Below are the code and all the weights of a small trained network. Each question names an input and a target symbol and asks about switching units off, where a switched-off unit gives its printed mean instead of its output.

import numpy as np


def w(rows, s, z=0):
    codes = np.array(rows[::2]) - 128.0
    scale = np.full(codes.shape[1], s)
    scale[-1] = z or s
    return codes * scale


def f(y):
    return np.maximum(y, 0)


def softmax(a):
    e = np.exp(a - a.max(-1, keepdims=True))
    return e / e.sum(-1, keepdims=True)


def log_softmax(a):
    a = a - a.max(-1, keepdims=True)
    return a - np.log(np.exp(a).sum(-1, keepdims=True))


def net(x, mask):
    ids = ['αβδεζθλπσφω'.index(c) for c in x.split()]
    T = len(ids)
    res = E[ids] + P[:T]
    u = 0
    for l in range(2):
        q, k, v = (res @ M[l].T for M in (Q, K, V))
        z = softmax(np.where(np.tri(T) > 0, q @ k.T / 3**0.5, -1e9)) @ v
        res = res + np.where(mask[u], z, O[l][:, -1]) @ O[l][:, :-1]
        u += 1
        y = f(res @ A[l][:, :-1].T + A[l][:, -1])
        res = res + np.where(mask[u : u + 16], y, B[l][:, -1]) @ B[l][:, :-1]
        u += 16
    return log_softmax(res[-1] @ U[:, :-1].T + U[:, -1])


Q, K, V, O, A, B = {}, {}, {}, {}, {}, {}
E = w([
[125,133,162,172,188,119,191,154,68,139],'α',
[177,122,162,122,126,228,119,169,71,199],'β',
[111,96,180,88,52,177,130,192,244,72],'δ',
[134,74,162,68,138,50,122,161,60,45],'ε',
[142,153,181,55,153,175,102,108,131,113],'ζ',
[102,138,212,130,142,169,193,61,145,162],'θ',
[178,130,72,109,110,51,246,124,106,45],'λ',
[153,49,205,146,176,185,92,76,163,87],'π',
[225,163,165,51,147,58,50,136,101,40],'σ',
[203,160,64,138,254,15,49,72,107,131],'φ',
[68,94,97,169,71,217,107,188,62,93],'ω',
],0.017)
P = w([
[151,254,151,130,177,103,141,86,69,139],'0',
[163,207,132,124,140,136,139,78,100,171],'1',
[193,190,130,122,117,150,153,55,120,141],'2',
[151,162,116,111,174,99,126,120,110,138],'3',
[187,167,124,129,109,145,133,87,132,129],'4',
[180,153,103,115,152,118,116,133,124,113],'5',
[160,142,97,123,178,105,87,157,123,117],'6',
[181,142,106,120,170,111,97,171,125,98],'7',
[224,153,111,133,131,125,130,165,121,65],'8',
[196,137,99,152,136,125,71,163,141,89],'9',
[198,136,108,179,126,125,55,176,147,92],'10',
[178,124,136,198,135,120,53,191,169,97],'11',
[208,129,136,182,132,102,81,215,138,103],'12',
],0.009)
Q[0] = w([
[219,247,87,44,125,114,73,215,53,78],'L0H1',
[51,101,82,174,109,128,121,89,44,230],'L0H1',
[254,132,249,201,235,205,173,158,50,11],'L0H1',
],0.0047)
K[0] = w([
[124,47,143,152,147,196,89,145,133,78],'L0H1',
[95,150,100,71,104,142,158,74,45,141],'L0H1',
[165,45,53,151,134,160,1,162,169,27],'L0H1',
],0.0069)
V[0] = w([
[114,89,40,152,159,200,70,157,194,54],'L0H1',
[168,118,34,2,88,109,106,174,147,154],'L0H1',
[100,181,92,62,32,47,104,149,84,193],'L0H1',
],0.0044)
O[0] = w([
[97,111,95,162,124,130,66,71,224,125,203],'L0H1',
[75,120,190,226,51,117,30,128,71,255,130],'L0H1',
[85,161,75,84,107,51,110,51,93,86,6],'L0H1',
],0.01,0.0019)
A[0] = w([
[82,100,199,141,113,101,156,114,66,225,32],'L0N1',
[134,94,175,141,148,149,102,96,176,167,101],'L0N2',
[122,58,124,172,82,150,170,156,82,95,159],'L0N3',
[163,150,129,123,139,57,123,125,202,61,202],'L0N4',
[111,77,116,133,134,140,170,224,100,142,117],'L0N5',
[118,120,138,61,119,216,123,162,205,173,130],'L0N6',
[152,29,112,95,86,116,150,150,132,98,69],'L0N7',
[131,51,204,115,146,115,157,90,123,97,57],'L0N8',
[180,189,139,100,120,161,78,165,106,123,50],'L0N9',
[159,166,166,76,177,67,99,93,163,171,67],'L0N10',
[184,133,70,163,143,147,145,135,48,192,131],'L0N11',
[126,155,82,138,139,162,206,75,114,64,202],'L0N12',
[147,155,61,122,191,170,117,122,108,155,21],'L0N13',
[174,168,133,86,98,89,154,142,171,138,8],'L0N14',
[148,254,172,112,99,156,85,66,135,151,254],'L0N15',
[147,98,243,94,144,145,57,125,84,85,223],'L0N16',
],0.0086,0.0028)
B[0] = w([
[117,91,166,186,115,51,235,104,105,158,148],'L0N1',
[213,176,74,62,124,115,128,162,135,39,171],'L0N2',
[107,102,190,117,181,76,2,162,114,143,178],'L0N3',
[106,158,141,168,85,135,98,104,53,161,231],'L0N4',
[155,170,124,173,163,133,74,117,168,83,170],'L0N5',
[95,209,127,171,163,76,140,171,114,110,196],'L0N6',
[128,192,112,158,159,72,51,138,113,190,160],'L0N7',
[138,131,116,76,176,161,94,133,155,66,158],'L0N8',
[91,95,116,172,140,151,137,116,149,201,192],'L0N9',
[140,53,115,132,102,151,71,38,138,134,197],'L0N10',
[72,222,182,167,146,34,164,89,152,120,199],'L0N11',
[94,125,122,98,200,100,116,182,119,106,184],'L0N12',
[118,131,170,165,116,133,181,70,183,138,167],'L0N13',
[98,101,17,166,135,127,122,137,160,34,150],'L0N14',
[76,77,43,154,212,98,151,149,133,179,211],'L0N15',
[157,198,35,131,122,153,119,137,113,248,254],'L0N16',
],0.0069,0.0092)
Q[1] = w([
[106,3,137,59,90,191,121,157,148,85],'L1H1',
[77,15,130,155,26,145,152,98,88,156],'L1H1',
[128,187,127,174,210,72,121,98,34,182],'L1H1',
],0.0064)
K[1] = w([
[47,117,115,93,107,100,203,115,109,211],'L1H1',
[101,181,133,41,137,127,212,128,90,102],'L1H1',
[77,104,175,180,40,173,31,129,254,85],'L1H1',
],0.0068)
V[1] = w([
[214,171,75,63,125,151,126,77,72,119],'L1H1',
[122,3,166,155,174,132,88,78,76,86],'L1H1',
[136,142,158,107,134,28,165,51,203,125],'L1H1',
],0.0062)
O[1] = w([
[243,60,198,58,204,71,90,175,118,189,101],'L1H1',
[124,83,39,167,206,203,112,31,1,124,90],'L1H1',
[185,219,32,185,177,23,227,108,149,157,4],'L1H1',
],0.0051,0.0048)
A[1] = w([
[38,148,113,177,209,107,93,207,173,210,178],'L1N1',
[133,93,153,100,167,141,254,62,224,135,121],'L1N2',
[125,109,224,160,19,194,198,165,115,141,34],'L1N3',
[95,145,159,215,87,199,138,190,141,200,217],'L1N4',
[129,91,137,89,73,126,133,184,188,183,102],'L1N5',
[96,115,138,120,157,202,89,107,155,145,54],'L1N6',
[153,207,181,158,150,202,83,84,136,214,1],'L1N7',
[95,198,24,95,169,128,103,171,160,132,206],'L1N8',
[49,146,103,214,113,138,167,79,139,195,153],'L1N9',
[95,114,56,34,96,175,181,168,135,188,48],'L1N10',
[121,95,42,88,187,100,114,31,79,135,168],'L1N11',
[80,3,155,121,166,123,215,105,85,135,138],'L1N12',
[40,186,181,209,168,135,195,182,91,117,153],'L1N13',
[174,180,80,35,139,67,35,82,217,161,133],'L1N14',
[153,116,164,141,165,178,163,42,202,221,54],'L1N15',
[164,200,85,104,59,179,127,127,119,50,66],'L1N16',
],0.0066,0.0052)
B[1] = w([
[159,136,121,151,123,168,202,90,134,121,248],'L1N1',
[139,182,135,88,148,150,98,133,157,196,144],'L1N2',
[81,32,161,227,138,142,50,128,99,182,130],'L1N3',
[131,192,137,98,160,63,61,123,99,102,197],'L1N4',
[142,73,163,109,186,110,81,90,73,79,138],'L1N5',
[146,146,143,108,179,70,121,158,109,66,149],'L1N6',
[132,106,101,120,129,85,191,175,85,85,177],'L1N7',
[103,64,189,129,76,129,136,87,145,139,216],'L1N8',
[114,193,181,74,101,150,129,175,101,120,185],'L1N9',
[28,75,203,159,146,109,192,147,125,159,134],'L1N10',
[92,132,148,171,102,149,48,156,97,107,200],'L1N11',
[121,156,131,129,120,136,37,115,78,158,136],'L1N12',
[177,165,94,71,99,162,125,69,123,131,192],'L1N13',
[112,106,130,184,110,136,144,157,140,166,202],'L1N14',
[118,146,45,82,142,143,125,254,102,96,158],'L1N15',
[69,104,120,74,200,115,118,98,112,163,135],'L1N16',
],0.0079,0.017)
U = w([
[161,126,205,151,128,151,145,12,150,146,97],'α',
[145,149,99,96,45,86,167,210,112,63,85],'β',
[101,173,155,142,3,115,138,146,246,138,171],'δ',
[189,71,203,93,40,93,116,152,71,153,85],'ε',
[90,89,225,209,140,190,206,223,145,90,101],'ζ',
[79,157,52,45,143,188,43,84,187,103,181],'θ',
[138,87,122,83,88,20,148,139,110,64,150],'λ',
[222,84,60,134,176,141,127,128,192,91,192],'π',
[171,131,53,208,65,148,144,92,153,158,188],'σ',
[55,159,146,210,176,98,137,152,166,131,3],'φ',
[96,131,129,116,56,226,113,96,102,45,180],'ω',
],0.0052,0.0043)

Each question gives the input, a string of symbols that net reads in full, and the target symbol t.
The units are the heads (3 rows each of Q, K, V and O) and the neurons (one row each of A and B). Each row of codes is followed by its name. A weight is (code - 128) times the scale printed after its matrix; where a second scale follows, it is the last column's (O, A, B and U).
mask holds one flag per unit, layer by layer, with each layer's heads first. A switched-off unit (its flag False) gives its mean, the last column of its rows in O or B, instead of its output. The means were averaged over made-up inputs and are rounded, as every weight is.
A unit's drop is (log p(t) with every unit on - log p(t) with that unit switched off) / (log p(t) with every unit on - log p(t) with every unit switched off).
The circuit of an input: a set's keep is (log p(t) with only the set's units on - log p(t) with every unit switched off) / (log p(t) with every unit on - log p(t) with every unit switched off). Starting from the 12 units with the biggest drops (on a tie, the unit counted first), units are removed one at a time, each time the one whose removal leaves the highest keep (on an exact tie, the one counted first), for as long as the keep stays at least 0.8.
circuit, biggest first: the units of the circuit, biggest drop first
k most important neurons: the k neurons with the biggest drops, biggest first
top k neurons in layer l: the k neurons of layer l with the biggest drops, biggest first
input δ φ φ, target δ: 2 most important neurons => (L1N9 L0N6)
input β α λ, target λ: circuit, biggest first => (L0H1 L0N16 L0N12)
input π α θ α β β θ θ φ λ ω φ, target ω: most important neuron => (L0N3)
input λ ζ ζ ε β θ ε φ, target σ: 2 most important neurons => (L0N10 L1N4)
input φ φ α β α φ ω δ δ φ σ π, target π: top 2 neurons in layer 1 => (L1N9 L1N11)
input φ θ ω α, target ω: circuit, biggest first => (L1H1 L0N3 L1N13)
input ω φ α δ δ σ ε δ α, target δ: circuit, biggest first => (L1H1 L0N6 L0H1)
input β φ λ ω ω θ θ δ β, target δ: 3 most important neurons => (L0N6 L0N11 L0N10)
input α δ λ, target δ: circuit, biggest first => (L1H1 L0N6)
input φ δ θ π φ θ π ω λ α ω δ, target θ: top 2 neurons in layer 1 => (L1N16 L1N4)
input β π ζ ε ε φ ε ω λ ω ε, target ω: circuit, biggest first => (L1H1 L0N3)
input α β α α ω ζ φ λ φ ζ ω β π, target θ: 2 most important neurons => (L0N3 L0N16)
input ω φ ω ε, target ω: circuit, biggest first => (L1H1 L0N16 L0N3)
input β σ φ ζ ε α ω σ, target ω: circuit, biggest first => (L1H1 L0N3)
input π ζ δ δ ζ, target δ: top neuron in layer 1 => (L1N8)
input ζ φ σ π ε φ φ ζ β π θ λ, target π: circuit, biggest first => (L0H1 L1N9)
input π ε ε θ δ ω ω φ φ φ δ ζ λ, target δ: circuit, biggest first => (L1H1 L0H1)
input ζ α α φ, target φ: 4 most important neurons => (L1N11 L0N11 L1N13 L0N10)
input ε σ δ ω λ λ α ω, target θ: 2 most important neurons => (L1N4 L1N14)
input α ω ζ, target ζ: top neuron in layer 0 => (L0N15)
input λ φ ε β, target β: 4 most important neurons => (L1N15 L1N9 L1N7 L0N11)
input β ζ α ε β σ α α ε ε, target ε: circuit, biggest first => (L1H1 L0N16 L0N11 L0H1)
input β σ φ ε α φ φ ζ, target σ: 2 most important neurons => (L0N10 L0N16)
input φ ε φ θ ω ω λ ζ φ, target ω: circuit, biggest first => (L1H1 L0N3 L1N11 L0N16)
input β α φ ω β β ε ε ω α ζ ω δ, target θ: top 2 neurons in layer 0 => (L0N6 L0N3)
input ε δ λ δ δ ζ φ σ θ λ φ ζ, target σ: top 2 neurons in layer 0 => (L0N10 L0N2)
input ω α α ε ω β α π ω, target θ: most important neuron => (L1N4)
